Here is a tiny trained network, its code and every weight. The questions are about switching its units off for an input and a target symbol, where a switched-off unit gives its printed mean instead of its output.

import numpy as np


def w(rows, s, z=0):
    codes = np.array(rows[::2]) - 128.0
    scale = np.full(codes.shape[1], s)
    scale[-1] = z or s
    return codes * scale


def f(y):
    return y / 2 * (1 + np.tanh(0.7978845608 * (y + 0.044715 * y**3)))


def softmax(a):
    e = np.exp(a - a.max(-1, keepdims=True))
    return e / e.sum(-1, keepdims=True)


def log_softmax(a):
    a = a - a.max(-1, keepdims=True)
    return a - np.log(np.exp(a).sum(-1, keepdims=True))


def net(x, mask):
    ids = ['βγδζλμξστψω'.index(c) for c in x.split()]
    T = len(ids)
    res = E[ids] + P[:T]
    u = 0
    for l in range(3):
        r = res
        for j in range(3):
            rows = slice(2 * j, 2 * j + 2)
            q, k, v = (r @ M[l][rows].T for M in (Q, K, V))
            z = softmax(np.where(np.tri(T) > 0, q @ k.T / 2**0.5, -1e9)) @ v
            o = O[l][rows]
            res = res + np.where(mask[u + j], z, o[:, -1]) @ o[:, :-1]
        u += 3
        y = f(res @ A[l][:, :-1].T + A[l][:, -1])
        res = res + np.where(mask[u : u + 8], y, B[l][:, -1]) @ B[l][:, :-1]
        u += 8
    return log_softmax(res[-1] @ U[:, :-1].T + U[:, -1])


Q, K, V, O, A, B = {}, {}, {}, {}, {}, {}
E = w([
[151,153,92,191,149,88],'β',
[140,148,145,139,209,121],'γ',
[175,191,125,161,119,75],'δ',
[154,40,77,202,141,146],'ζ',
[130,2,120,87,152,134],'λ',
[124,107,126,40,124,46],'μ',
[122,103,72,140,122,78],'ξ',
[155,108,104,199,150,100],'σ',
[133,217,120,98,99,87],'τ',
[87,141,74,58,130,175],'ψ',
[33,97,234,102,137,108],'ω',
],0.016)
P = w([
[75,133,139,174,142,155],'0',
[40,149,111,133,105,77],'1',
[223,115,79,101,174,121],'2',
[88,131,165,171,146,187],'3',
[52,147,115,119,98,81],'4',
[196,120,76,111,191,97],'5',
[112,134,169,156,129,195],'6',
[71,147,119,115,82,88],'7',
[173,123,75,119,222,87],'8',
[133,133,172,139,104,198],'9',
[92,145,128,106,64,98],'10',
[147,134,67,133,251,84],'11',
[124,120,172,136,111,202],'12',
[74,151,115,119,85,83],'13',
],0.012)
Q[0] = w([
[234,71,138,73,90,130],'L0H1',
[35,107,203,128,99,101],'L0H1',
[144,135,159,203,59,59],'L0H2',
[248,181,38,82,227,119],'L0H2',
[188,95,111,85,137,128],'L0H3',
[90,103,255,191,23,120],'L0H3',
],0.0069)
K[0] = w([
[155,61,196,177,147,100],'L0H1',
[113,164,71,176,126,72],'L0H1',
[115,160,92,215,85,209],'L0H2',
[254,134,111,125,240,68],'L0H2',
[117,99,106,76,76,129],'L0H3',
[157,122,230,170,158,52],'L0H3',
],0.0094)
V[0] = w([
[125,119,208,150,154,115],'L0H1',
[162,104,83,103,211,82],'L0H1',
[125,89,133,154,107,3],'L0H2',
[65,122,125,132,45,160],'L0H2',
[95,157,157,125,110,115],'L0H3',
[183,82,197,174,106,54],'L0H3',
],0.0052)
O[0] = w([
[116,109,242,131,140,178,82],'L0H1',
[69,155,27,150,60,131,163],'L0H1',
[98,113,84,43,187,153,150],'L0H2',
[56,107,127,157,94,81,107],'L0H2',
[116,79,56,118,166,120,138],'L0H3',
[107,131,133,189,1,181,3],'L0H3',
],0.0038,0.0044)
A[0] = w([
[111,80,131,98,229,104,57],'L0N1',
[69,210,150,87,68,81,82],'L0N2',
[148,203,36,89,132,64,19],'L0N3',
[88,154,90,92,189,224,187],'L0N4',
[63,102,124,227,100,169,40],'L0N5',
[164,160,203,254,163,159,159],'L0N6',
[255,147,116,160,162,125,4],'L0N7',
[80,249,141,131,104,35,192],'L0N8',
],0.0088,0.004)
B[0] = w([
[228,61,146,209,85,174,190],'L0N1',
[62,100,221,191,11,214,198],'L0N2',
[149,22,103,176,116,230,234],'L0N3',
[176,183,125,80,157,127,254],'L0N4',
[7,26,45,170,50,157,129],'L0N5',
[169,91,142,112,31,66,152],'L0N6',
[80,2,161,66,94,132,144],'L0N7',
[179,114,193,218,192,138,253],'L0N8',
],0.0076,0.0065)
Q[1] = w([
[99,140,100,158,126,134],'L1H1',
[151,147,125,150,127,144],'L1H1',
[111,249,118,96,132,91],'L1H2',
[108,123,124,54,154,173],'L1H2',
[110,126,131,129,130,167],'L1H3',
[84,153,129,124,105,92],'L1H3',
],0.012)
K[1] = w([
[69,96,221,58,84,93],'L1H1',
[118,109,104,95,121,120],'L1H1',
[128,75,117,183,255,105],'L1H2',
[151,122,121,144,156,231],'L1H2',
[103,112,171,159,124,154],'L1H3',
[102,87,138,123,192,76],'L1H3',
],0.0081)
V[1] = w([
[59,170,164,50,124,134],'L1H1',
[117,134,40,115,172,167],'L1H1',
[89,172,38,2,20,181],'L1H2',
[144,52,123,103,160,81],'L1H2',
[114,63,155,91,215,87],'L1H3',
[160,87,76,152,180,70],'L1H3',
],0.0054)
O[1] = w([
[126,101,71,142,173,188,2],'L1H1',
[141,200,144,42,89,141,199],'L1H1',
[3,70,92,119,198,167,55],'L1H2',
[210,104,142,124,231,60,134],'L1H2',
[93,123,137,103,247,99,121],'L1H3',
[135,65,149,162,117,14,90],'L1H3',
],0.0048,0.0029)
A[1] = w([
[31,158,149,73,172,167,245],'L1N1',
[166,183,64,16,189,208,49],'L1N2',
[128,58,40,55,56,97,151],'L1N3',
[40,114,139,66,70,156,32],'L1N4',
[52,203,4,129,116,121,88],'L1N5',
[89,202,114,76,187,153,127],'L1N6',
[146,154,2,106,144,79,4],'L1N7',
[164,139,57,151,183,19,138],'L1N8',
],0.0079,0.0035)
B[1] = w([
[144,166,106,84,66,129,181],'L1N1',
[78,95,162,197,130,94,254],'L1N2',
[104,174,176,174,160,154,173],'L1N3',
[220,146,188,127,153,77,141],'L1N4',
[189,103,144,41,127,245,141],'L1N5',
[141,138,127,147,91,95,176],'L1N6',
[194,58,159,102,147,176,147],'L1N7',
[197,124,122,88,180,82,152],'L1N8',
],0.011,0.0089)
Q[2] = w([
[255,13,41,142,210,206],'L2H1',
[145,126,188,88,98,155],'L2H1',
[167,57,96,128,96,77],'L2H2',
[114,120,104,91,89,65],'L2H2',
[79,76,120,150,4,83],'L2H3',
[167,110,95,89,126,40],'L2H3',
],0.0086)
K[2] = w([
[90,221,169,81,87,50],'L2H1',
[145,103,171,172,108,138],'L2H1',
[105,87,139,110,147,62],'L2H2',
[142,83,94,183,169,173],'L2H2',
[84,141,110,107,2,65],'L2H3',
[193,110,78,40,115,57],'L2H3',
],0.0088)
V[2] = w([
[178,35,253,93,82,142],'L2H1',
[157,172,120,163,150,164],'L2H1',
[232,44,53,153,113,215],'L2H2',
[143,28,71,169,151,121],'L2H2',
[90,111,125,88,248,100],'L2H3',
[146,91,110,68,66,121],'L2H3',
],0.0049)
O[2] = w([
[46,169,179,13,120,124,254],'L2H1',
[107,116,141,174,136,182,144],'L2H1',
[142,79,10,193,186,191,143],'L2H2',
[115,112,3,131,98,168,121],'L2H2',
[159,159,163,196,97,146,70],'L2H3',
[124,120,111,186,77,54,89],'L2H3',
],0.005,0.0064)
A[2] = w([
[19,113,163,162,157,103,42],'L2N1',
[12,105,138,63,87,142,143],'L2N2',
[199,109,193,137,135,207,153],'L2N3',
[96,149,172,80,65,176,60],'L2N4',
[105,32,115,105,114,2,93],'L2N5',
[128,253,114,99,168,72,55],'L2N6',
[146,81,89,39,152,151,191],'L2N7',
[59,89,156,148,91,202,2],'L2N8',
],0.0098,0.0055)
B[2] = w([
[134,193,106,98,98,92,151],'L2N1',
[174,136,122,114,110,190,202],'L2N2',
[108,135,92,95,95,142,254],'L2N3',
[133,96,84,169,162,81,193],'L2N4',
[81,111,106,54,116,112,154],'L2N5',
[179,3,125,170,97,173,138],'L2N6',
[111,158,155,194,161,101,171],'L2N7',
[183,65,125,155,125,68,167],'L2N8',
],0.013,0.0098)
U = w([
[150,206,110,224,198,64,158],'β',
[255,112,163,107,181,107,42],'γ',
[47,189,232,203,77,162,156],'δ',
[31,28,177,171,170,216,146],'ζ',
[86,179,239,15,174,112,243],'λ',
[122,53,144,27,49,167,3],'μ',
[21,136,75,136,85,116,135],'ξ',
[177,122,33,96,167,54,92],'σ',
[128,100,84,211,79,111,26],'τ',
[186,220,17,89,58,220,212],'ψ',
[202,181,184,119,106,62,102],'ω',
],0.0095,0.0062)

Each question gives the input, a string of symbols that net reads in full, and the target symbol t.
The units are the heads (2 rows each of Q, K, V and O) and the neurons (one row each of A and B). Each row of codes is followed by its name. A weight is (code - 128) times the scale printed after its matrix; where a second scale follows, it is the last column's (O, A, B and U).
mask holds one flag per unit, layer by layer, with each layer's heads first. A switched-off unit (its flag False) gives its mean, the last column of its rows in O or B, instead of its output. The means were averaged over made-up inputs and are rounded, as every weight is.
A unit's drop is (log p(t) with every unit on - log p(t) with that unit switched off) / (log p(t) with every unit on - log p(t) with every unit switched off).
The circuit of an input: a set's keep is (log p(t) with only the set's units on - log p(t) with every unit switched off) / (log p(t) with every unit on - log p(t) with every unit switched off). Starting from the 12 units with the biggest drops (on a tie, the unit counted first), units are removed one at a time, each time the one whose removal leaves the highest keep (on an exact tie, the one counted first), for as long as the keep stays at least 0.8.
units of the circuit, in order: the units of the circuit, biggest drop first
unit that matters most: the unit with the biggest drop
k most important neurons: the k neurons with the biggest drops, biggest first
k most important neurons of layer l: the k neurons of layer l with the biggest drops, biggest first
input ψ μ ψ ψ ξ ψ σ ψ ψ μ, target ψ: units of the circuit, in order -> L2H2; L1N2
input μ ψ ψ δ, target ω: 2 most important neurons -> L0N6; L0N3
input ψ ψ ψ β σ β τ ξ τ τ σ, target σ: 3 most important neurons -> L0N2; L1N8; L0N3
input μ ψ σ β ψ ζ, target ζ: units of the circuit, in order -> L0N7; L1H2
input ψ τ ψ τ τ μ ψ ξ μ, target ζ: units of the circuit, in order -> L0N3; L1H2; L0N8; L0N4
input μ λ ψ ψ ψ δ ψ λ λ τ δ δ, target ψ: most important neuron -> L0N2
input ψ ω ω, target λ: units of the circuit, in order -> L0N3; L2H2
input ψ μ ψ ψ μ μ, target ζ: units of the circuit, in order -> L0N3; L0N8; L1H2; L1N3
input μ μ ξ ψ ξ, target ξ: units of the circuit, in order -> L2N5; L0N4
input ψ ψ ψ ψ τ δ ω ψ ψ ψ ω δ, target λ: 2 most important neurons -> L0N7; L0N2
input ψ τ τ τ γ τ λ δ ψ σ μ ψ, target ζ: units of the circuit, in order -> L0N3; L0N1; L1N1
input σ τ β τ τ μ δ μ δ ψ ω σ, target λ: 2 most important neurons of layer 1 -> L1N4; L1N1
input μ γ ξ γ μ σ σ λ ψ β, target σ: 3 most important neurons -> L0N2; L0N3; L0N6
input ω τ δ ψ ψ δ, target ζ: most important neuron -> L0N7
input μ γ μ μ δ τ ω δ δ, target λ: 2 most important neurons -> L0N7; L1N4
input μ μ σ ψ μ μ ψ ψ σ, target ζ: 2 most important neurons -> L0N7; L0N8
input ξ τ ψ μ ψ τ β μ ψ τ ψ μ ψ μ, target μ: 2 most important neurons -> L0N2; L0N8
input ψ ξ λ ψ μ ψ γ μ, target μ: 3 most important neurons of layer 2 -> L2N5; L2N7; L2N2
input λ δ τ μ ψ μ μ ω ω ψ μ γ, target ζ: 3 most important neurons of layer 0 -> L0N7; L0N8; L0N1
input ζ δ ω ψ σ δ ψ σ β, target ζ: 2 most important neurons -> L0N7; L0N8
input ψ β δ ω, target μ: unit that matters most -> L0N5
input ψ ψ ω μ ψ τ λ δ ψ ω ζ γ, target λ: 3 most important neurons -> L0N7; L0N3; L1N4
input τ ζ ψ ζ μ ζ ψ β τ ψ σ γ, target ζ: units of the circuit, in order -> L0N8; L1H2; L0N7
input ξ ψ ψ ψ τ μ δ μ ω δ γ, target γ: 2 most important neurons -> L0N3; L2N6
input σ μ ψ μ δ ψ ψ ω μ, target λ: 2 most important neurons of layer 0 -> L0N2; L0N3
input ξ ψ ψ μ μ ψ ψ μ τ ζ μ σ τ λ, target λ: 2 most important neurons -> L1N3; L0N3
input δ ω τ β ψ ψ σ ω σ, target λ: unit that matters most -> L0N7
input τ β τ γ τ ψ σ δ, target δ: 2 most important neurons -> L0N8; L0N2
input δ ψ δ ψ μ λ, target ζ: 3 most important neurons -> L0N8; L0N7; L0N4
